Below are the code and all the weights of a small trained network. Each question names an input and a target symbol and asks about switching units off, where a switched-off unit gives its printed mean instead of its output.

import numpy as np


def w(rows, s, z=0):
    codes = np.array(rows[::2]) - 128.0
    scale = np.full(codes.shape[1], s)
    scale[-1] = z or s
    return codes * scale


def f(y):
    return y / 2 * (1 + np.tanh(0.7978845608 * (y + 0.044715 * y**3)))


def softmax(a):
    e = np.exp(a - a.max(-1, keepdims=True))
    return e / e.sum(-1, keepdims=True)


def log_softmax(a):
    a = a - a.max(-1, keepdims=True)
    return a - np.log(np.exp(a).sum(-1, keepdims=True))


def net(x, mask):
    ids = ['αδζξπτφψ'.index(c) for c in x.split()]
    T = len(ids)
    res = E[ids] + P[:T]
    r = res
    for j in range(3):
        rows = slice(3 * j, 3 * j + 3)
        q, k, v = (r @ M[0][rows].T for M in (Q, K, V))
        z = softmax(np.where(np.tri(T) > 0, q @ k.T / 3**0.5, -1e9)) @ v
        o = O[0][rows]
        res = res + np.where(mask[j], z, o[:, -1]) @ o[:, :-1]
    y = f(res @ A[0][:, :-1].T + A[0][:, -1])
    res = res + np.where(mask[3:7], y, B[0][:, -1]) @ B[0][:, :-1]
    return log_softmax(res[-1] @ U[:, :-1].T + U[:, -1])


Q, K, V, O, A, B = {}, {}, {}, {}, {}, {}
E = w([
[139,148,118,228,86,80,160,176,102],'α',
[123,121,168,179,114,83,133,113,171],'δ',
[127,100,172,166,148,51,164,140,122],'ζ',
[140,250,145,214,109,148,130,88,176],'ξ',
[153,170,167,214,161,117,217,140,140],'π',
[117,170,191,157,177,149,128,68,215],'τ',
[224,160,79,153,145,114,203,90,207],'φ',
[70,104,57,135,214,192,168,122,128],'ψ',
],0.014)
P = w([
[102,97,92,247,164,174,34,170,139],'0',
[165,135,133,243,77,100,92,59,104],'1',
[138,125,139,223,104,81,92,76,102],'2',
[127,114,177,164,91,89,109,107,111],'3',
[131,120,196,125,110,101,153,146,104],'4',
[136,127,220,103,108,114,197,164,107],'5',
[178,140,255,73,108,124,252,170,116],'6',
],0.01)
Q[0] = w([
[126,108,100,110,130,141,90,133,119],'h1',
[132,148,162,111,129,121,133,152,113],'h1',
[119,141,151,182,131,111,167,114,143],'h1',
[145,139,156,166,146,103,149,123,124],'h2',
[122,154,118,96,112,154,147,139,114],'h2',
[114,128,144,144,165,152,181,164,120],'h2',
[143,145,163,252,207,88,198,61,138],'h3',
[135,130,182,198,165,123,194,105,166],'h3',
[108,87,181,215,205,130,224,122,142],'h3',
],0.031)
K[0] = w([
[133,120,137,154,131,63,154,132,104],'h1',
[146,151,147,129,90,144,110,124,127],'h1',
[89,137,78,113,158,173,92,157,123],'h1',
[78,118,72,130,157,141,90,168,130],'h2',
[167,147,182,136,88,115,117,135,128],'h2',
[134,123,116,126,147,155,59,171,161],'h2',
[100,43,6,193,172,227,115,76,85],'h3',
[99,56,56,165,150,194,155,94,80],'h3',
[81,59,41,151,144,223,146,45,55],'h3',
],0.024)
V[0] = w([
[39,59,119,139,54,167,92,214,145],'h1',
[148,63,129,174,98,66,184,159,170],'h1',
[79,56,201,160,89,144,188,127,171],'h1',
[208,75,67,64,185,117,55,118,165],'h2',
[77,64,81,146,76,129,133,105,78],'h2',
[144,131,203,95,194,241,234,215,91],'h2',
[83,107,194,147,180,81,161,81,69],'h3',
[80,66,180,70,202,120,114,34,213],'h3',
[133,2,107,108,101,76,207,185,94],'h3',
],0.0097)
O[0] = w([
[176,183,136,98,170,157,154,159,192,149],'h1',
[46,65,211,121,124,168,189,178,7,137],'h1',
[108,181,167,161,150,131,181,102,135,156],'h1',
[137,44,146,155,106,154,159,153,151,92],'h2',
[176,158,128,126,230,155,134,131,152,99],'h2',
[68,171,69,150,120,156,183,76,69,71],'h2',
[68,166,119,165,140,44,112,119,158,127],'h3',
[50,80,159,201,72,107,161,146,145,133],'h3',
[188,55,108,163,234,100,91,58,124,9],'h3',
],0.012)
A[0] = w([
[59,132,185,217,56,135,145,140,137,107],'n1',
[77,70,83,89,172,30,141,175,121,1],'n2',
[239,136,126,198,196,29,100,95,130,110],'n3',
[130,166,166,2,80,146,168,176,121,76],'n4',
],0.0079,0.017)
B[0] = w([
[163,88,93,82,179,113,137,113,139,253],'n1',
[73,96,219,185,101,143,247,25,9,127],'n2',
[82,75,55,113,122,140,114,136,100,153],'n3',
[109,128,85,164,141,150,63,103,151,199],'n4',
],0.012,0.024)
U = w([
[130,136,145,148,129,134,138,115,121,27],'α',
[146,135,135,104,156,118,114,116,102,25],'δ',
[128,101,164,139,101,160,130,109,96,192],'ζ',
[130,144,149,153,104,107,93,130,123,84],'ξ',
[92,162,151,116,112,123,159,111,81,177],'π',
[161,153,205,148,132,84,123,144,138,177],'τ',
[113,134,123,82,119,110,168,120,145,24],'φ',
[119,98,118,254,164,115,98,69,127,252],'ψ',
],0.0093,0.0037)

Each question gives the input, a string of symbols that net reads in full, and the target symbol t.
The units are the heads (3 rows each of Q, K, V and O) and the neurons (one row each of A and B). Each row of codes is followed by its name. A weight is (code - 128) times the scale printed after its matrix; where a second scale follows, it is the last column's (O, A, B and U).
mask holds one flag per unit, heads first, then neurons. A switched-off unit (its flag False) gives its mean, the last column of its rows in O or B, instead of its output. The means were averaged over made-up inputs and are rounded, as every weight is.
A unit's drop is (log p(t) with every unit on - log p(t) with that unit switched off) / (log p(t) with every unit on - log p(t) with every unit switched off).
The circuit of an input: a set's keep is (log p(t) with only the set's units on - log p(t) with every unit switched off) / (log p(t) with every unit on - log p(t) with every unit switched off). Starting from all 7 units, units are removed one at a time, each time the one whose removal leaves the highest keep (on an exact tie, the one counted first), for as long as the keep stays at least 0.8.
units of the circuit, in order: the units of the circuit, biggest drop first
unit that matters most: the unit with the biggest drop
k most important neurons: the k neurons with the biggest drops, biggest first
which heads matter: for each layer, one digit per head in row order, 1 if its drop is at least 0.15 and else 0, layers parted by /
input π ξ α ψ ξ τ, target ψ: which heads matter : 011
input ξ τ δ ζ π, target ξ: 2 most important neurons : [n4 n1]
input α α ξ, target δ: unit that matters most : h3
input ξ δ α τ τ δ, target ξ: which heads matter : 001
input α α τ τ τ π, target δ: which heads matter : 011
input ξ τ τ, target ξ: units of the circuit, in order : [h3 n4 n1 h1]
input δ τ ξ τ τ ξ, target τ: units of the circuit, in order : [h2 n3]
input τ δ τ τ, target φ: units of the circuit, in order : [n1 h3]
input φ π ξ τ τ ξ, target ζ: units of the circuit, in order : [h1 h2]
input δ τ ψ π τ, target ψ: which heads matter : 111
input α π τ τ ψ δ, target ψ: which heads matter : 001
input δ δ ζ π ξ π, target τ: which heads matter : 011
input ξ ξ ξ α ζ, target ξ: 2 most important neurons : [n4 n1]
input δ ψ τ α, target ψ: which heads matter : 111
input π τ ζ δ τ τ α, target π: unit that matters most : h2
input τ τ τ ψ φ, target ψ: which heads matter : 001
input φ τ τ, target ζ: units of the circuit, in order : [h1 h3 h2]
input π δ ξ φ, target π: units of the circuit, in order : [h2 h1]
input ξ τ π τ ξ α ξ, target ξ: which heads matter : 001
input π τ τ ζ τ, target π: 2 most important neurons : [n1 n4]
input ζ ξ τ τ δ ξ, target ψ: most important neuron : [n3]
